Below are the code and all the weights of a small trained network. Each question names an input and a class and asks about switching units off, where a switched-off unit gives its printed mean instead of its output.

import numpy as np


def w(rows, s, z=0):
    codes = np.array(rows[::2]) - 128.0
    scale = np.full(codes.shape[1], s)
    scale[-1] = z or s
    return codes * scale


def f(y):
    return np.maximum(y, 0)


def log_softmax(a):
    a = a - a.max(-1, keepdims=True)
    return a - np.log(np.exp(a).sum(-1, keepdims=True))


def net(x, mask):
    res = np.array(x, float).reshape(1, 8) / 4 @ E
    y = f(res @ A[0][:, :-1].T + A[0][:, -1])
    res = res + np.where(mask, y, B[0][:, -1]) @ B[0][:, :-1]
    return log_softmax(res[-1] @ U[:, :-1].T + U[:, -1])


A, B = {}, {}
E = w([
[79,69,201,121,201,182,48,95,176,202],'x0',
[130,132,132,134,124,124,131,124,137,128],'x1',
[82,105,142,58,210,44,168,66,161,36],'x2',
[141,74,189,137,67,253,164,72,83,48],'x3',
[132,66,82,69,96,165,195,175,232,153],'x4',
[193,49,85,208,173,99,202,47,99,196],'x5',
[123,126,127,122,132,130,131,131,120,131],'x6',
[245,185,204,79,210,157,172,156,134,144],'x7',
],0.0064)
A[0] = w([
[206,181,189,83,192,143,148,163,147,153,56],'neuron 0',
[117,81,169,101,144,143,165,75,122,35,127],'neuron 1',
[100,185,143,86,100,125,89,173,134,104,46],'neuron 2',
[52,99,97,149,83,113,100,124,124,125,8],'neuron 3',
[188,182,189,107,184,132,130,128,101,133,134],'neuron 4',
[64,99,88,151,94,117,89,113,124,117,9],'neuron 5',
[122,79,72,78,114,131,177,159,221,157,130],'neuron 6',
[113,173,161,148,146,112,89,113,72,103,116],'neuron 7',
[106,103,180,120,186,159,84,97,165,178,67],'neuron 8',
[93,104,146,82,182,80,170,63,154,46,43],'neuron 9',
[170,97,87,181,139,106,182,87,108,150,73],'neuron 10',
[174,80,91,173,165,105,182,69,108,185,15],'neuron 11',
[119,191,130,160,171,54,66,120,83,150,110],'neuron 12',
[160,73,106,172,147,123,184,80,105,160,63],'neuron 13',
[56,98,82,150,94,113,90,106,127,121,5],'neuron 14',
[169,124,145,193,45,233,110,168,92,171,124],'neuron 15',
[78,115,103,158,108,114,85,100,95,110,103],'neuron 16',
[163,72,107,186,151,119,173,74,85,160,21],'neuron 17',
[75,93,92,140,93,106,102,111,135,126,60],'neuron 18',
[108,133,118,97,183,53,129,123,155,113,106],'neuron 19',
[73,76,148,136,151,159,80,85,147,161,99],'neuron 20',
[143,176,56,140,116,69,160,166,122,111,91],'neuron 21',
[60,113,100,146,105,104,109,115,134,147,23],'neuron 22',
[91,175,141,73,95,113,85,188,136,99,22],'neuron 23',
[126,86,87,79,126,125,170,179,220,167,112],'neuron 24',
[93,66,171,128,155,148,77,96,156,161,121],'neuron 25',
[92,108,138,76,186,71,152,79,154,60,77],'neuron 26',
[151,163,100,171,99,132,87,196,123,215,94],'neuron 27',
[120,80,182,115,131,161,169,76,113,35,158],'neuron 28',
[97,74,175,131,177,159,71,85,159,177,52],'neuron 29',
[128,168,156,153,148,97,91,99,72,127,106],'neuron 30',
[145,148,74,141,76,97,187,123,85,68,74],'neuron 31',
[158,99,89,159,162,64,161,106,122,193,101],'neuron 32',
[161,154,75,134,76,91,180,128,94,78,44],'neuron 33',
[108,173,69,100,198,2,100,174,187,175,39],'neuron 34',
[94,191,145,76,103,138,97,184,150,99,37],'neuron 35',
[207,177,195,80,186,156,154,151,133,143,61],'neuron 36',
[133,140,132,174,163,103,105,92,63,126,88],'neuron 37',
[99,111,144,128,181,111,76,136,167,184,113],'neuron 38',
[127,69,97,76,104,148,177,164,201,146,81],'neuron 39',
[88,175,161,77,104,162,91,184,134,66,3],'neuron 40',
[112,179,150,163,160,94,70,90,70,110,124],'neuron 41',
],0.0072,0.0013)
B[0] = w([
[175,23,50,187,177,60,169,114,104,90,227],'neuron 0',
[127,137,80,78,72,140,91,72,106,211,213],'neuron 1',
[99,100,155,119,182,137,68,134,182,97,186],'neuron 2',
[168,50,69,161,170,81,163,125,116,100,181],'neuron 3',
[140,54,72,184,161,111,175,112,119,101,209],'neuron 4',
[182,56,77,168,170,79,169,122,121,93,179],'neuron 5',
[75,184,156,197,109,196,200,114,136,104,210],'neuron 6',
[85,153,148,175,128,175,165,117,141,115,183],'neuron 7',
[185,187,152,93,108,83,155,197,85,106,209],'neuron 8',
[85,211,47,126,155,66,96,146,124,199,219],'neuron 9',
[103,112,179,91,178,128,57,154,177,91,211],'neuron 10',
[88,111,166,107,187,124,53,153,187,100,223],'neuron 11',
[85,135,165,172,80,206,181,74,122,119,210],'neuron 12',
[92,111,178,99,179,136,48,147,189,87,211],'neuron 13',
[177,50,79,167,170,77,164,132,113,93,184],'neuron 14',
[93,195,22,101,119,88,72,88,112,235,239],'neuron 15',
[141,71,106,179,156,120,177,125,118,95,182],'neuron 16',
[93,120,173,92,177,149,64,150,196,104,216],'neuron 17',
[165,78,92,154,147,95,163,134,115,97,177],'neuron 18',
[112,170,82,98,91,130,105,79,111,201,198],'neuron 19',
[180,155,167,98,99,92,147,193,98,96,197],'neuron 20',
[196,151,201,61,66,120,146,178,79,107,201],'neuron 21',
[174,59,90,142,142,100,155,129,114,100,171],'neuron 22',
[96,81,163,111,193,137,54,128,178,92,194],'neuron 23',
[69,164,150,201,104,199,207,97,129,109,210],'neuron 24',
[169,175,171,92,94,91,151,191,97,104,203],'neuron 25',
[86,212,49,145,160,68,105,161,130,203,216],'neuron 26',
[90,168,52,115,120,97,86,93,114,223,212],'neuron 27',
[142,110,106,65,46,171,96,36,84,202,221],'neuron 28',
[180,202,175,79,99,100,154,205,93,109,212],'neuron 29',
[73,170,139,199,129,175,183,134,146,114,183],'neuron 30',
[186,173,185,75,92,96,136,199,99,108,215],'neuron 31',
[99,88,184,90,159,157,60,114,180,109,210],'neuron 32',
[172,184,194,75,103,89,138,204,98,105,209],'neuron 33',
[178,60,145,47,3,214,94,2,72,177,254],'neuron 34',
[96,91,157,110,187,127,62,137,182,93,195],'neuron 35',
[175,25,43,188,185,68,175,116,106,101,225],'neuron 36',
[77,176,156,169,133,174,151,128,152,113,187],'neuron 37',
[198,143,183,70,65,114,149,169,78,110,198],'neuron 38',
[72,191,144,219,129,177,194,125,148,113,199],'neuron 39',
[115,77,160,109,179,131,61,132,181,96,197],'neuron 40',
[72,191,140,200,114,197,198,125,146,117,199],'neuron 41',
],0.006,0.0068)
U = w([
[89,87,196,98,206,127,11,161,243,63,97],'0',
[190,22,44,183,177,44,197,132,102,78,113],'1',
[206,206,211,68,84,67,161,254,71,91,98],'2',
[76,214,20,122,138,71,76,116,129,251,89],'3',
[53,177,166,212,112,224,225,104,153,91,122],'4',
[161,73,140,67,48,188,91,19,84,172,253],'5',
],0.0083,0.004)

Each question gives the input, the list of numbers given to net, and the class t.
The units are the neurons (one row each of A and B). Each row of codes is followed by its name. A weight is (code - 128) times the scale printed after its matrix; where a second scale follows, it is the last column's (A, B and U).
mask holds one flag per neuron, in row order. A switched-off neuron (its flag False) gives its mean, the last column of its row in B, instead of its output. The means were averaged over made-up inputs and are rounded, as every weight is.
A unit's drop is (log p(t) with every unit on - log p(t) with that unit switched off) / (log p(t) with every unit on - log p(t) with every unit switched off).
The circuit of an input: a set's keep is (log p(t) with only the set's units on - log p(t) with every unit switched off) / (log p(t) with every unit on - log p(t) with every unit switched off). Starting from the 12 units with the biggest drops (on a tie, the unit counted first), units are removed one at a time, each time the one whose removal leaves the highest keep (on an exact tie, the one counted first), for as long as the keep stays at least 0.8.
circuit, biggest first: the units of the circuit, biggest drop first
most important unit: the unit with the biggest drop
top k neurons: the k neurons with the biggest drops, biggest first
drop of u: that unit's drop, to one decimal
input [4,-5,-3,-7,0,2,3,5], class 5: circuit, biggest first : (neuron 34)
input [-5,6,-6,6,0,-7,-2,3], class 0: circuit, biggest first : (neuron 40; neuron 35)
input [4,8,-2,-6,-2,6,-1,7], class 1: top 2 neurons : (neuron 0; neuron 36)
input [5,7,2,0,7,1,5,0], class 4: circuit, biggest first : (neuron 24; neuron 6)
input [6,5,8,7,-1,-7,8,2], class 3: top 4 neurons : (neuron 9; neuron 26; neuron 1; neuron 28)
input [0,-3,5,5,5,-3,1,2], class 3: circuit, biggest first : (neuron 9; neuron 26; neuron 1)
input [8,-8,-5,-3,-8,1,-8,-6], class 2: circuit, biggest first : (neuron 29; neuron 20)
input [5,5,-5,-2,-6,2,5,-4], class 4: circuit, biggest first : (neuron 12; neuron 41)
input [8,4,5,-5,3,5,-1,7], class 2: top 3 neurons : (neuron 29; neuron 8; neuron 38)
input [2,-5,6,6,-6,1,0,3], class 3: top 3 neurons : (neuron 9; neuron 26; neuron 34)
input [8,-2,3,6,-1,4,-7,7], class 2: top 4 neurons : (neuron 29; neuron 8; neuron 25; neuron 20)
input [7,2,0,-6,8,6,7,2], class 4: top 2 neurons : (neuron 24; neuron 6)
input [-2,-3,-3,-1,4,-7,-5,-7], class 0: top 2 neurons : (neuron 23; neuron 35)
input [3,-8,6,-8,-6,-3,4,8], class 1: most important unit : neuron 0
input [3,-4,5,6,0,-4,2,2], class 5: top 2 neurons : (neuron 28; neuron 1)
input [4,-3,4,4,3,-1,1,6], class 1: circuit, biggest first : (neuron 36; neuron 0)
input [7,-8,6,2,3,8,5,5], class 0: top 4 neurons : (neuron 11; neuron 13; neuron 17; neuron 32)
input [-8,6,-2,-3,-5,6,4,3], class 2: top 3 neurons : (neuron 21; neuron 33; neuron 31)
input [6,5,0,2,7,2,-4,3], class 4: top 3 neurons : (neuron 24; neuron 39; neuron 6)
input [-7,6,1,0,-8,5,1,8], class 1: most important unit : neuron 36
input [7,2,-7,4,-7,1,4,4], class 2: top 2 neurons : (neuron 29; neuron 8)
input [3,4,-6,4,-3,3,1,1], class 3: top 2 neurons : (neuron 15; neuron 34)
input [-4,5,8,2,-8,2,7,0], class 3: top 3 neurons : (neuron 9; neuron 26; neuron 1)
input [0,7,-8,8,6,0,4,6], class 3: top 2 neurons : (neuron 15; neuron 34)
input [3,3,-1,5,-7,1,1,-3], class 4: drop of neuron 34 : 0.2
input [3,1,0,1,-7,0,-3,-4], class 4: drop of neuron 41 : 0.1
input [-5,-1,4,-6,-5,-4,3,0], class 5: drop of neuron 39 : 0.1
input [-5,4,6,-6,8,3,5,-6], class 4: drop of neuron 6 : 0.6
input [-5,-1,5,-2,-8,-7,-3,0], class 4: most important unit : neuron 41
